Below are the code and all the weights of a small trained network. Each question names an input and a class and asks about switching units off, where a switched-off unit gives its printed mean instead of its output.

import numpy as np


def w(rows, s, z=0):
    codes = np.array(rows[::2]) - 128.0
    scale = np.full(codes.shape[1], s)
    scale[-1] = z or s
    return codes * scale


def f(y):
    return np.maximum(y, 0)


def log_softmax(a):
    a = a - a.max(-1, keepdims=True)
    return a - np.log(np.exp(a).sum(-1, keepdims=True))


def net(x, mask):
    res = np.array(x, float).reshape(1, 3) / 4 @ E
    y = f(res @ A[0][:, :-1].T + A[0][:, -1])
    res = res + np.where(mask, y, B[0][:, -1]) @ B[0][:, :-1]
    return log_softmax(res[-1] @ U[:, :-1].T + U[:, -1])


A, B = {}, {}
E = w([
[194,177,194,28,63],'x0',
[144,163,24,21,192],'x1',
[254,39,52,148,69],'x2',
],0.007)
A[0] = w([
[175,160,201,82,67,181],'n0',
[106,135,67,66,133,82],'n1',
[80,198,184,144,202,48],'n2',
[146,113,210,175,85,86],'n3',
[28,207,156,123,134,60],'n4',
[112,169,41,61,121,38],'n5',
[63,90,83,236,215,123],'n6',
[125,155,29,91,190,81],'n7',
[58,195,166,98,212,83],'n8',
[213,75,85,138,106,51],'n9',
[107,105,172,216,37,98],'n10',
[83,77,193,188,22,63],'n11',
[74,69,62,214,208,171],'n12',
[108,89,182,196,80,100],'n13',
[134,135,37,43,182,83],'n14',
[167,135,105,38,211,72],'n15',
[196,137,136,81,46,106],'n16',
[177,151,202,46,68,194],'n17',
[224,1,15,165,54,119],'n18',
[44,202,184,110,221,109],'n19',
[100,97,42,211,137,81],'n20',
[106,94,193,173,88,3],'n21',
[32,139,199,111,141,77],'n22',
[80,162,170,128,187,37],'n23',
[126,144,57,100,208,33],'n24',
[114,197,30,93,113,73],'n25',
[70,229,160,86,160,132],'n26',
],0.007,0.0024)
B[0] = w([
[140,196,182,96,189,206],'n0',
[84,95,188,85,72,172],'n1',
[189,90,146,162,76,196],'n2',
[56,104,184,75,101,184],'n3',
[195,81,137,168,76,205],'n4',
[81,82,168,75,79,179],'n5',
[153,208,229,94,157,209],'n6',
[87,101,192,85,64,195],'n7',
[181,89,142,193,81,217],'n8',
[208,115,92,198,41,186],'n9',
[60,85,193,53,74,199],'n10',
[66,100,192,74,88,199],'n11',
[175,247,253,50,179,211],'n12',
[51,118,165,64,67,186],'n13',
[81,91,168,79,55,206],'n14',
[103,104,178,71,68,190],'n15',
[171,164,168,148,138,188],'n16',
[160,207,228,96,203,219],'n17',
[193,90,131,174,68,254],'n18',
[188,101,104,169,63,235],'n19',
[191,213,202,107,151,179],'n20',
[57,82,196,77,61,167],'n21',
[186,91,121,180,98,198],'n22',
[176,107,125,159,98,176],'n23',
[93,115,167,67,82,179],'n24',
[52,72,183,89,60,178],'n25',
[196,121,113,169,87,222],'n26',
],0.0067,0.0074)
U = w([
[17,39,141,80,96,94],'0',
[200,59,114,199,101,88],'1',
[143,253,151,100,153,85],'2',
[105,130,110,131,150,247],'3',
[41,89,13,165,206,55],'4',
[59,98,44,168,213,51],'5',
[66,91,10,165,204,53],'6',
],0.013,0.012)

Each question gives the input, the list of numbers given to net, and the class t.
The units are the neurons (one row each of A and B). Each row of codes is followed by its name. A weight is (code - 128) times the scale printed after its matrix; where a second scale follows, it is the last column's (A, B and U).
mask holds one flag per neuron, in row order. A switched-off neuron (its flag False) gives its mean, the last column of its row in B, instead of its output. The means were averaged over made-up inputs and are rounded, as every weight is.
A unit's drop is (log p(t) with every unit on - log p(t) with that unit switched off) / (log p(t) with every unit on - log p(t) with every unit switched off).
The circuit of an input: a set's keep is (log p(t) with only the set's units on - log p(t) with every unit switched off) / (log p(t) with every unit on - log p(t) with every unit switched off). Starting from the 12 units with the biggest drops (on a tie, the unit counted first), units are removed one at a time, each time the one whose removal leaves the highest keep (on an exact tie, the one counted first), for as long as the keep stays at least 0.8.
units of the circuit, in order: the units of the circuit, biggest drop first
unit that matters most: the unit with the biggest drop
k most important neurons: the k neurons with the biggest drops, biggest first
drop when u is switched off: that unit's drop, to one decimal
input [-8,6,4], class 2: units of the circuit, in order -> [n12]
input [5,-7,-8], class 1: units of the circuit, in order -> [n22, n4]
input [-7,4,-5], class 2: 2 most important neurons -> [n12, n6]
input [-2,5,5], class 0: units of the circuit, in order -> [n14, n7]
input [-1,-1,3], class 3: 2 most important neurons -> [n19, n8]
input [2,0,1], class 3: 2 most important neurons -> [n12, n6]
input [8,0,7], class 2: 2 most important neurons -> [n17, n0]
input [-4,2,-1], class 2: units of the circuit, in order -> [n12, n6]
input [-7,-7,7], class 0: 2 most important neurons -> [n10, n13]
input [-8,-7,1], class 2: 3 most important neurons -> [n12, n6, n20]
input [2,2,3], class 3: drop when n26 is switched off -> 0.3
input [-5,0,4], class 2: drop when n17 is switched off -> -0.1
input [2,-3,1], class 3: drop when n15 is switched off -> 0.2
input [3,7,-7], class 0: drop when n2 is switched off -> -0.1
input [-4,-5,4], class 0: unit that matters most -> n10
